Below are the code and all the weights of a small trained network. Each question names an input and a target symbol and asks about switching units off, where a switched-off unit gives its printed mean instead of its output.

import numpy as np


def w(rows, s, z=0):
    codes = np.array(rows[::2]) - 128.0
    scale = np.full(codes.shape[1], s)
    scale[-1] = z or s
    return codes * scale


def norm(h):
    return h / np.sqrt((h * h).mean(-1, keepdims=True) + 1e-5)


def f(y):
    return np.maximum(y, 0)


def softmax(a):
    e = np.exp(a - a.max(-1, keepdims=True))
    return e / e.sum(-1, keepdims=True)


def log_softmax(a):
    a = a - a.max(-1, keepdims=True)
    return a - np.log(np.exp(a).sum(-1, keepdims=True))


def net(x, mask):
    ids = ['ΓΛΞΣΨΩαβεηθτφ'.index(c) for c in x.split()]
    T = len(ids)
    res = E[ids] + P[:T]
    u = 0
    for l in range(2):
        q, k, v = (norm(res) @ M[l].T for M in (Q, K, V))
        z = softmax(np.where(np.tri(T) > 0, q @ k.T / 4**0.5, -1e9)) @ v
        res = res + np.where(mask[u], z, O[l][:, -1]) @ O[l][:, :-1]
        u += 1
        y = f(norm(res) @ A[l][:, :-1].T + A[l][:, -1])
        res = res + np.where(mask[u : u + 4], y, B[l][:, -1]) @ B[l][:, :-1]
        u += 4
    return log_softmax(norm(res)[-1] @ U[:, :-1].T + U[:, -1])


Q, K, V, O, A, B = {}, {}, {}, {}, {}, {}
E = w([
[194,139,20],'Γ',
[141,102,93],'Λ',
[134,141,172],'Ξ',
[130,124,122],'Σ',
[153,181,140],'Ψ',
[101,180,115],'Ω',
[84,2,234],'α',
[145,103,133],'β',
[137,29,36],'ε',
[95,140,108],'η',
[120,159,3],'θ',
[119,174,101],'τ',
[183,90,139],'φ',
],0.024)
P = w([
[142,79,191],'0',
[138,80,142],'1',
[141,84,144],'2',
[146,78,143],'3',
[152,81,145],'4',
[148,68,150],'5',
[136,52,160],'6',
[150,63,152],'7',
[153,60,153],'8',
[131,41,170],'9',
[122,23,180],'10',
[107,3,185],'11',
],0.0049)
Q[0] = w([
[146,250,82],'L0H0',
[87,1,188],'L0H0',
[105,4,100],'L0H0',
[68,56,184],'L0H0',
],0.0057)
K[0] = w([
[166,192,139],'L0H0',
[114,71,125],'L0H0',
[114,104,142],'L0H0',
[94,2,73],'L0H0',
],0.014)
V[0] = w([
[230,67,243],'L0H0',
[2,64,127],'L0H0',
[172,81,166],'L0H0',
[201,137,95],'L0H0',
],0.0081)
O[0] = w([
[101,153,128,255],'L0H0',
[190,254,57,91],'L0H0',
[186,85,101,242],'L0H0',
[162,204,52,253],'L0H0',
],0.0065,0.00089)
A[0] = w([
[121,55,2,114],'L0N0',
[33,208,98,248],'L0N1',
[211,101,48,232],'L0N2',
[131,179,173,82],'L0N3',
],0.0069,0.0012)
B[0] = w([
[108,165,222,248],'L0N0',
[159,70,60,208],'L0N1',
[60,2,114,253],'L0N2',
[210,226,67,154],'L0N3',
],0.0069,0.0052)
Q[1] = w([
[136,187,95],'L1H0',
[54,114,252],'L1H0',
[126,131,118],'L1H0',
[43,170,194],'L1H0',
],0.015)
K[1] = w([
[122,177,41],'L1H0',
[237,165,247],'L1H0',
[90,140,131],'L1H0',
[198,77,237],'L1H0',
],0.011)
V[1] = w([
[52,84,2],'L1H0',
[142,91,169],'L1H0',
[132,154,242],'L1H0',
[122,176,122],'L1H0',
],0.0065)
O[1] = w([
[59,80,245,254],'L1H0',
[65,220,92,124],'L1H0',
[104,57,222,30],'L1H0',
[3,140,176,100],'L1H0',
],0.005,0.003)
A[1] = w([
[52,216,123,251],'L1N0',
[178,76,105,48],'L1N1',
[2,60,175,4],'L1N2',
[100,81,119,99],'L1N3',
],0.0097,0.0037)
B[1] = w([
[41,112,248,211],'L1N0',
[160,253,133,178],'L1N1',
[171,236,44,254],'L1N2',
[156,252,201,223],'L1N3',
],0.0064,0.0047)
U = w([
[186,95,49,75],'Γ',
[196,156,72,59],'Λ',
[153,169,252,9],'Ξ',
[152,177,110,139],'Σ',
[120,155,154,82],'Ψ',
[78,83,190,254],'Ω',
[128,53,187,220],'α',
[208,124,169,90],'β',
[138,38,85,165],'ε',
[76,166,154,102],'η',
[91,58,86,180],'θ',
[73,93,106,214],'τ',
[196,69,151,150],'φ',
],0.019,0.006)

Each question gives the input, a string of symbols that net reads in full, and the target symbol t.
The units are the heads (4 rows each of Q, K, V and O) and the neurons (one row each of A and B). Each row of codes is followed by its name. A weight is (code - 128) times the scale printed after its matrix; where a second scale follows, it is the last column's (O, A, B and U).
mask holds one flag per unit, layer by layer, with each layer's heads first. A switched-off unit (its flag False) gives its mean, the last column of its rows in O or B, instead of its output. The means were averaged over made-up inputs and are rounded, as every weight is.
A unit's drop is (log p(t) with every unit on - log p(t) with that unit switched off) / (log p(t) with every unit on - log p(t) with every unit switched off).
The circuit of an input: a set's keep is (log p(t) with only the set's units on - log p(t) with every unit switched off) / (log p(t) with every unit on - log p(t) with every unit switched off). Starting from all 10 units, units are removed one at a time, each time the one whose removal leaves the highest keep (on an exact tie, the one counted first), for as long as the keep stays at least 0.8.
units of the circuit, in order: the units of the circuit, biggest drop first
most important unit: the unit with the biggest drop
top k neurons: the k neurons with the biggest drops, biggest first
top k neurons in layer l: the k neurons of layer l with the biggest drops, biggest first
drop of u: that unit's drop, to one decimal
input τ Ω θ Σ Ω β, target β: most important unit -> L1N0
input Ξ θ Ξ η η Σ ε Ω η Γ τ, target τ: top 3 neurons in layer 0 -> (L0N0, L0N1, L0N2)
input Ω Ψ Σ φ β Ψ β Ψ Ψ Ψ Λ Γ, target ε: units of the circuit, in order -> (L0N2, L0H0)
input Γ φ α Ω ε θ φ β Λ, target Λ: units of the circuit, in order -> (L0N0, L0N1, L1N2, L1N0)
input Ξ β θ η Ω τ, target Ω: top 3 neurons in layer 1 -> (L1N2, L1N0, L1N1)
input η θ β Ψ Ψ Ω Λ Ψ ε Ξ β β, target φ: units of the circuit, in order -> (L1N0, L0H0)
input Σ Λ Γ τ, target τ: top 2 neurons in layer 1 -> (L1N2, L1N3)
input Σ φ η Ω β Σ φ Γ β Λ, target Λ: top 3 neurons -> (L1N2, L1N0, L0N0)
input Ξ Σ Ω Γ Λ α Σ α Ω Ω, target Ω: units of the circuit, in order -> (L0N2, L1N0, L1N2, L1N3)
input α Λ φ Γ Ψ Ω Σ, target Λ: top 3 neurons -> (L1N0, L0N2, L1N2)
input Ω Γ η Ψ Ω θ η θ θ Γ, target ε: top 3 neurons -> (L0N2, L1N2, L0N3)
input φ Σ φ ε η τ τ Ψ θ Σ Λ, target Γ: top 3 neurons -> (L1N0, L0N2, L1N2)
input Ξ φ Ψ Σ Γ ε φ Λ φ Σ τ Λ, target Γ: top 2 neurons -> (L0N2, L1N0)
input Ξ α β, target β: top 2 neurons -> (L1N1, L0N1)
input α τ ε τ θ Ω Ψ Σ, target Λ: units of the circuit, in order -> (L1N0)
input α Γ Σ Ξ ε Σ Σ Λ Ω, target Ω: top 3 neurons -> (L1N0, L0N2, L1N2)
input Ψ Ψ β β α Ξ ε Λ Σ, target Σ: top 2 neurons in layer 0 -> (L0N1, L0N0)
input Ξ β τ φ Ω Σ β ε Ω Λ φ Ξ, target β: drop of L0H0 -> 0.2
input Σ β Γ β β Ψ Ω Λ τ Ω Ξ, target β: drop of L1N0 -> 0.3
input Ω Ξ ε Σ, target Σ: drop of L1N3 -> 0.2
